Below is a small trained network, with its code and all its weights. Each question gives an input and a class and asks what happens when units are switched off, that is, made to give their printed mean instead of their output.

import numpy as np


def w(rows, s, z=0):
    codes = np.array(rows[::2]) - 128.0
    scale = np.full(codes.shape[1], s)
    scale[-1] = z or s
    return codes * scale


def f(y):
    return np.maximum(y, 0)


def log_softmax(a):
    a = a - a.max(-1, keepdims=True)
    return a - np.log(np.exp(a).sum(-1, keepdims=True))


def net(x, mask):
    res = np.array(x, float).reshape(1, 7) / 4 @ E
    y = f(res @ A[0][:, :-1].T + A[0][:, -1])
    res = res + np.where(mask, y, B[0][:, -1]) @ B[0][:, :-1]
    return log_softmax(res[-1] @ U[:, :-1].T + U[:, -1])


A, B = {}, {}
E = w([
[134,23,105],'x0',
[127,129,130],'x1',
[127,125,129],'x2',
[128,127,128],'x3',
[250,148,115],'x4',
[130,127,128],'x5',
[103,158,47],'x6',
],0.012)
A[0] = w([
[134,92,78,254],'neuron 1',
[126,118,37,139],'neuron 2',
[129,97,95,212],'neuron 3',
[168,142,99,48],'neuron 4',
[135,141,190,117],'neuron 5',
[133,126,168,221],'neuron 6',
[135,75,122,79],'neuron 7',
[120,142,68,195],'neuron 8',
[65,151,131,4],'neuron 9',
[193,157,66,35],'neuron 10',
[199,121,99,8],'neuron 11',
[115,79,99,77],'neuron 12',
[244,129,142,69],'neuron 13',
[145,89,252,166],'neuron 14',
[74,119,128,63],'neuron 15',
[113,180,113,179],'neuron 16',
[123,161,150,129],'neuron 17',
[122,236,155,97],'neuron 18',
],0.016,0.0061)
B[0] = w([
[172,135,151,228],'neuron 1',
[164,143,65,213],'neuron 2',
[177,147,208,199],'neuron 3',
[79,111,152,167],'neuron 4',
[133,74,97,176],'neuron 5',
[185,136,87,194],'neuron 6',
[146,109,188,171],'neuron 7',
[171,169,40,213],'neuron 8',
[102,82,135,173],'neuron 9',
[48,99,133,210],'neuron 10',
[57,92,159,187],'neuron 11',
[150,62,211,175],'neuron 12',
[43,109,122,255],'neuron 13',
[140,163,1,254],'neuron 14',
[72,77,97,180],'neuron 15',
[231,64,175,209],'neuron 16',
[149,39,126,169],'neuron 17',
[143,49,159,246],'neuron 18',
],0.0077,0.01)
U = w([
[128,130,52,141],'0',
[117,124,131,254],'1',
[8,99,136,28],'2',
[127,127,128,202],'3',
[132,130,127,211],'4',
[132,115,118,137],'5',
[166,89,187,5],'6',
[95,230,185,50],'7',
],0.014,0.0096)

Each question gives the input, the list of numbers given to net, and the class t.
The units are the neurons (one row each of A and B). Each row of codes is followed by its name. A weight is (code - 128) times the scale printed after its matrix; where a second scale follows, it is the last column's (A, B and U).
mask holds one flag per neuron, in row order. A switched-off neuron (its flag False) gives its mean, the last column of its row in B, instead of its output. The means were averaged over made-up inputs and are rounded, as every weight is.
A unit's drop is (log p(t) with every unit on - log p(t) with that unit switched off) / (log p(t) with every unit on - log p(t) with every unit switched off).
The circuit of an input: a set's keep is (log p(t) with only the set's units on - log p(t) with every unit switched off) / (log p(t) with every unit on - log p(t) with every unit switched off). Starting from the 12 units with the biggest drops (on a tie, the unit counted first), units are removed one at a time, each time the one whose removal leaves the highest keep (on an exact tie, the one counted first), for as long as the keep stays at least 0.8.
units of the circuit, in order: the units of the circuit, biggest drop first
unit that matters most: the unit with the biggest drop
k most important neurons: the k neurons with the biggest drops, biggest first
drop when u is switched off: that unit's drop, to one decimal
input [-2,-2,4,-5,5,1,-4], class 2: unit that matters most => neuron 13
input [-4,-1,1,-1,7,-3,5], class 2: 3 most important neurons => (neuron 10; neuron 13; neuron 11)
input [-7,2,3,-2,7,-4,4], class 2: 2 most important neurons => (neuron 10; neuron 13)
input [7,-2,5,-1,2,3,0], class 6: units of the circuit, in order => (neuron 12; neuron 3)
input [-4,1,-3,3,6,-6,3], class 2: units of the circuit, in order => (neuron 10; neuron 13; neuron 11)
input [-4,-5,7,8,8,-6,7], class 2: 3 most important neurons => (neuron 10; neuron 13; neuron 11)
input [8,1,2,-6,-1,-7,4], class 6: units of the circuit, in order => (neuron 12; neuron 3)
input [-6,3,5,4,8,6,7], class 2: 2 most important neurons => (neuron 10; neuron 13)
input [-4,-4,-6,4,7,1,2], class 2: units of the circuit, in order => (neuron 13; neuron 10; neuron 11)
input [1,7,-6,3,8,2,-4], class 2: units of the circuit, in order => (neuron 13; neuron 11)
input [-2,6,5,1,8,-2,-5], class 2: 2 most important neurons => (neuron 13; neuron 11)
input [8,-3,1,-2,6,6,6], class 6: 2 most important neurons => (neuron 3; neuron 14)
input [2,2,-2,1,-7,-1,7], class 0: 2 most important neurons => (neuron 8; neuron 2)
input [8,2,0,-7,-7,-7,1], class 6: unit that matters most => neuron 12
input [6,4,3,-3,7,-6,2], class 2: drop when neuron 11 is switched off => 0.3
input [1,-5,-7,-1,2,4,-7], class 0: drop when neuron 14 is switched off => 0.5
input [4,3,5,2,-3,8,-8], class 0: drop when neuron 14 is switched off => 1.0
input [3,3,7,6,-2,-1,-8], class 0: drop when neuron 14 is switched off => 0.8
